Below are the code and all the weights of a small trained network. Each question names an input and a class and asks about switching units off, where a switched-off unit gives its printed mean instead of its output.

import numpy as np


def w(rows, s, z=0):
    codes = np.array(rows[::2]) - 128.0
    scale = np.full(codes.shape[1], s)
    scale[-1] = z or s
    return codes * scale


def f(y):
    return np.maximum(y, 0)


def log_softmax(a):
    a = a - a.max(-1, keepdims=True)
    return a - np.log(np.exp(a).sum(-1, keepdims=True))


def net(x, mask):
    res = np.array(x, float).reshape(1, 7) / 4 @ E
    y = f(res @ A[0][:, :-1].T + A[0][:, -1])
    res = res + np.where(mask, y, B[0][:, -1]) @ B[0][:, :-1]
    return log_softmax(res[-1] @ U[:, :-1].T + U[:, -1])


A, B = {}, {}
E = w([
[129,150,106,155,112,142,144,117],'x0',
[126,101,165,113,142,120,122,151],'x1',
[47,190,113,135,68,6,151,187],'x2',
[22,116,55,145,133,202,61,199],'x3',
[133,143,112,140,117,137,137,126],'x4',
[121,115,142,129,138,123,127,132],'x5',
[189,1,68,205,21,97,89,121],'x6',
],0.0098)
A[0] = w([
[181,29,88,173,24,107,98,157,180],'neuron 0',
[91,228,140,49,222,174,190,144,149],'neuron 1',
[154,114,153,137,127,110,110,178,51],'neuron 2',
[66,161,87,91,92,12,165,214,68],'neuron 3',
[171,90,98,106,198,207,118,105,98],'neuron 4',
[104,173,157,125,182,161,176,148,157],'neuron 5',
[158,85,103,112,153,189,161,120,141],'neuron 6',
[103,176,162,145,174,154,158,131,116],'neuron 7',
[136,161,149,84,130,149,118,160,51],'neuron 8',
[49,143,58,145,137,163,32,185,49],'neuron 9',
[223,143,191,111,128,59,232,48,2],'neuron 10',
[87,153,155,138,75,54,157,146,22],'neuron 11',
[189,102,165,124,168,254,121,69,82],'neuron 12',
[33,121,79,111,120,237,43,189,18],'neuron 13',
[119,36,129,138,104,115,122,144,119],'neuron 14',
[55,90,97,148,164,171,89,170,94],'neuron 15',
],0.0098,0.0028)
B[0] = w([
[25,103,206,170,112,144,28,34,240],'neuron 0',
[53,88,172,150,86,117,27,16,254],'neuron 1',
[126,119,113,120,150,98,136,87,136],'neuron 2',
[163,213,1,172,204,71,133,190,215],'neuron 3',
[149,173,84,171,215,60,118,216,196],'neuron 4',
[73,96,176,206,110,146,65,105,193],'neuron 5',
[159,216,46,164,173,119,90,155,174],'neuron 6',
[93,108,177,149,124,175,64,134,179],'neuron 7',
[152,190,172,142,97,123,107,107,154],'neuron 8',
[198,87,150,87,106,138,165,130,212],'neuron 9',
[180,62,180,23,72,225,238,143,221],'neuron 10',
[152,194,46,174,209,104,167,168,175],'neuron 11',
[173,238,58,137,204,43,134,194,221],'neuron 12',
[184,65,144,68,96,181,213,123,223],'neuron 13',
[81,135,101,140,125,145,100,83,174],'neuron 14',
[167,38,174,83,109,168,201,168,191],'neuron 15',
],0.0078,0.016)
U = w([
[95,106,158,168,106,135,31,36,28],'0',
[159,161,68,157,207,75,143,202,167],'1',
[175,87,159,50,91,179,254,120,255],'2',
],0.013,0.00082)

Each question gives the input, the list of numbers given to net, and the class t.
The units are the neurons (one row each of A and B). Each row of codes is followed by its name. A weight is (code - 128) times the scale printed after its matrix; where a second scale follows, it is the last column's (A, B and U).
mask holds one flag per neuron, in row order. A switched-off neuron (its flag False) gives its mean, the last column of its row in B, instead of its output. The means were averaged over made-up inputs and are rounded, as every weight is.
A unit's drop is (log p(t) with every unit on - log p(t) with that unit switched off) / (log p(t) with every unit on - log p(t) with every unit switched off).
The circuit of an input: a set's keep is (log p(t) with only the set's units on - log p(t) with every unit switched off) / (log p(t) with every unit on - log p(t) with every unit switched off). Starting from the 12 units with the biggest drops (on a tie, the unit counted first), units are removed one at a time, each time the one whose removal leaves the highest keep (on an exact tie, the one counted first), for as long as the keep stays at least 0.8.
units of the circuit, in order: the units of the circuit, biggest drop first
most important unit: the unit with the biggest drop
k most important neurons: the k neurons with the biggest drops, biggest first
drop when u is switched off: that unit's drop, to one decimal
input [4,8,4,-7,4,6,3], class 2: units of the circuit, in order -> (neuron 10)
input [2,-8,4,8,7,-3,-7], class 2: 3 most important neurons -> (neuron 13; neuron 9; neuron 0)
input [3,1,7,1,7,0,6], class 1: 2 most important neurons -> (neuron 3; neuron 1)
input [1,2,2,1,7,4,1], class 1: 3 most important neurons -> (neuron 1; neuron 10; neuron 0)
input [3,1,6,-5,-5,-1,-6], class 0: 2 most important neurons -> (neuron 1; neuron 12)
input [8,-8,8,-5,3,4,7], class 1: 2 most important neurons -> (neuron 3; neuron 11)
input [-5,5,-7,8,7,-3,-5], class 2: 2 most important neurons -> (neuron 13; neuron 15)
input [8,-1,0,-3,1,3,-1], class 2: 2 most important neurons -> (neuron 0; neuron 1)
input [-3,7,7,-7,-2,8,3], class 1: 4 most important neurons -> (neuron 3; neuron 11; neuron 13; neuron 15)
input [3,1,6,-3,7,0,4], class 1: 3 most important neurons -> (neuron 1; neuron 3; neuron 11)
input [3,7,2,-7,2,-3,-8], class 0: 2 most important neurons -> (neuron 1; neuron 5)
input [-4,-1,7,8,1,7,-4], class 2: 3 most important neurons -> (neuron 13; neuron 9; neuron 15)
input [-8,6,3,5,1,3,4], class 2: drop when neuron 13 is switched off -> 0.4
input [7,6,-4,-2,0,-1,-2], class 1: most important unit -> neuron 0
input [-4,-3,6,4,-6,-3,-8], class 0: drop when neuron 1 is switched off -> 3.3
input [-3,-5,-4,-4,-7,-5,2], class 1: drop when neuron 9 is switched off -> 0.2
